Below is a small trained network, with its code and all its weights. Each question gives an input and a class and asks what happens when units are switched off, that is, made to give their printed mean instead of their output.

import numpy as np


def w(rows, s, z=0):
    codes = np.array(rows[::2]) - 128.0
    scale = np.full(codes.shape[1], s)
    scale[-1] = z or s
    return codes * scale


def f(y):
    return np.maximum(y, 0)


def log_softmax(a):
    a = a - a.max(-1, keepdims=True)
    return a - np.log(np.exp(a).sum(-1, keepdims=True))


def net(x, mask):
    res = np.array(x, float).reshape(1, 3) / 4 @ E
    y = f(res @ A[0][:, :-1].T + A[0][:, -1])
    res = res + np.where(mask, y, B[0][:, -1]) @ B[0][:, :-1]
    return log_softmax(res[-1] @ U[:, :-1].T + U[:, -1])


A, B = {}, {}
E = w([
[76,73,210,208,111,146,8,211,139],'x0',
[24,63,10,78,189,122,62,127,61],'x1',
[135,24,65,167,79,239,213,156,209],'x2',
],0.014)
A[0] = w([
[133,103,81,121,127,180,186,107,166,100],'N1',
[114,103,136,175,102,195,129,157,176,41],'N2',
[93,164,197,162,156,62,38,180,85,168],'N3',
[64,79,7,120,181,181,93,138,126,55],'N4',
[74,161,54,57,113,138,161,119,86,138],'N5',
[174,169,104,68,152,86,175,52,102,237],'N6',
[62,63,80,76,186,134,110,151,84,137],'N7',
[202,197,174,125,89,142,186,88,154,233],'N8',
[116,88,81,139,76,233,171,154,161,142],'N9',
[109,95,104,144,128,146,108,159,129,29],'N10',
[185,117,70,87,120,174,174,68,119,156],'N11',
[172,77,126,131,36,198,173,125,212,215],'N12',
[93,66,129,191,95,209,74,180,169,68],'N13',
[209,188,206,151,98,146,130,109,159,237],'N14',
[158,181,146,88,154,55,116,96,86,255],'N15',
],0.015,0.0082)
B[0] = w([
[98,161,113,186,24,57,218,95,161,199],'N1',
[151,47,165,118,184,126,163,190,68,190],'N2',
[42,61,215,141,53,179,40,137,141,245],'N3',
[76,38,117,120,149,15,171,45,52,235],'N4',
[22,223,74,137,134,94,85,57,193,200],'N5',
[159,146,68,29,221,70,209,86,88,221],'N6',
[58,124,97,135,100,21,42,10,32,228],'N7',
[217,95,137,32,125,92,210,185,118,224],'N8',
[176,151,113,204,128,81,237,144,122,235],'N9',
[177,81,99,86,105,82,149,84,76,159],'N10',
[185,179,111,189,56,59,178,85,160,204],'N11',
[214,179,91,218,123,128,210,190,162,252],'N12',
[157,15,180,99,217,133,142,209,22,226],'N13',
[42,70,211,52,91,107,250,224,139,225],'N14',
[58,97,80,18,178,114,122,104,91,220],'N15',
],0.011,0.033)
U = w([
[153,59,94,43,190,69,178,128,75,246],'0',
[222,191,69,142,74,144,201,145,216,106],'1',
[61,93,207,84,60,200,136,191,204,223],'2',
[230,92,167,182,203,212,147,223,141,78],'3',
[93,191,35,46,185,116,80,72,133,132],'4',
[85,149,70,223,58,71,172,67,165,1],'5',
[91,82,132,146,65,143,9,96,106,25],'6',
],0.013,0.0084)

Each question gives the input, the list of numbers given to net, and the class t.
The units are the neurons (one row each of A and B). Each row of codes is followed by its name. A weight is (code - 128) times the scale printed after its matrix; where a second scale follows, it is the last column's (A, B and U).
mask holds one flag per neuron, in row order. A switched-off neuron (its flag False) gives its mean, the last column of its row in B, instead of its output. The means were averaged over made-up inputs and are rounded, as every weight is.
A unit's drop is (log p(t) with every unit on - log p(t) with that unit switched off) / (log p(t) with every unit on - log p(t) with every unit switched off).
The circuit of an input: a set's keep is (log p(t) with only the set's units on - log p(t) with every unit switched off) / (log p(t) with every unit on - log p(t) with every unit switched off). Starting from the 12 units with the biggest drops (on a tie, the unit counted first), units are removed one at a time, each time the one whose removal leaves the highest keep (on an exact tie, the one counted first), for as long as the keep stays at least 0.8.
units of the circuit, in order: the units of the circuit, biggest drop first
most important unit: the unit with the biggest drop
top k neurons: the k neurons with the biggest drops, biggest first
drop when u is switched off: that unit's drop, to one decimal
input [0,4,-8], class 4: most important unit : N15
input [-3,-8,1], class 1: units of the circuit, in order : [N12; N4]
input [1,-4,-8], class 2: top 2 neurons : [N3; N4]
input [-8,6,0], class 4: top 2 neurons : [N6; N5]
input [1,2,0], class 6: top 2 neurons : [N6; N8]
input [-8,0,8], class 1: top 2 neurons : [N12; N7]
input [-8,1,-7], class 4: top 2 neurons : [N5; N13]
input [0,-3,8], class 1: drop when N1 is switched off : 0.3
input [6,5,-8], class 6: drop when N5 is switched off : 0.0
input [8,6,-1], class 6: drop when N3 is switched off : 0.3
input [3,0,-5], class 2: drop when N7 is switched off : 0.2
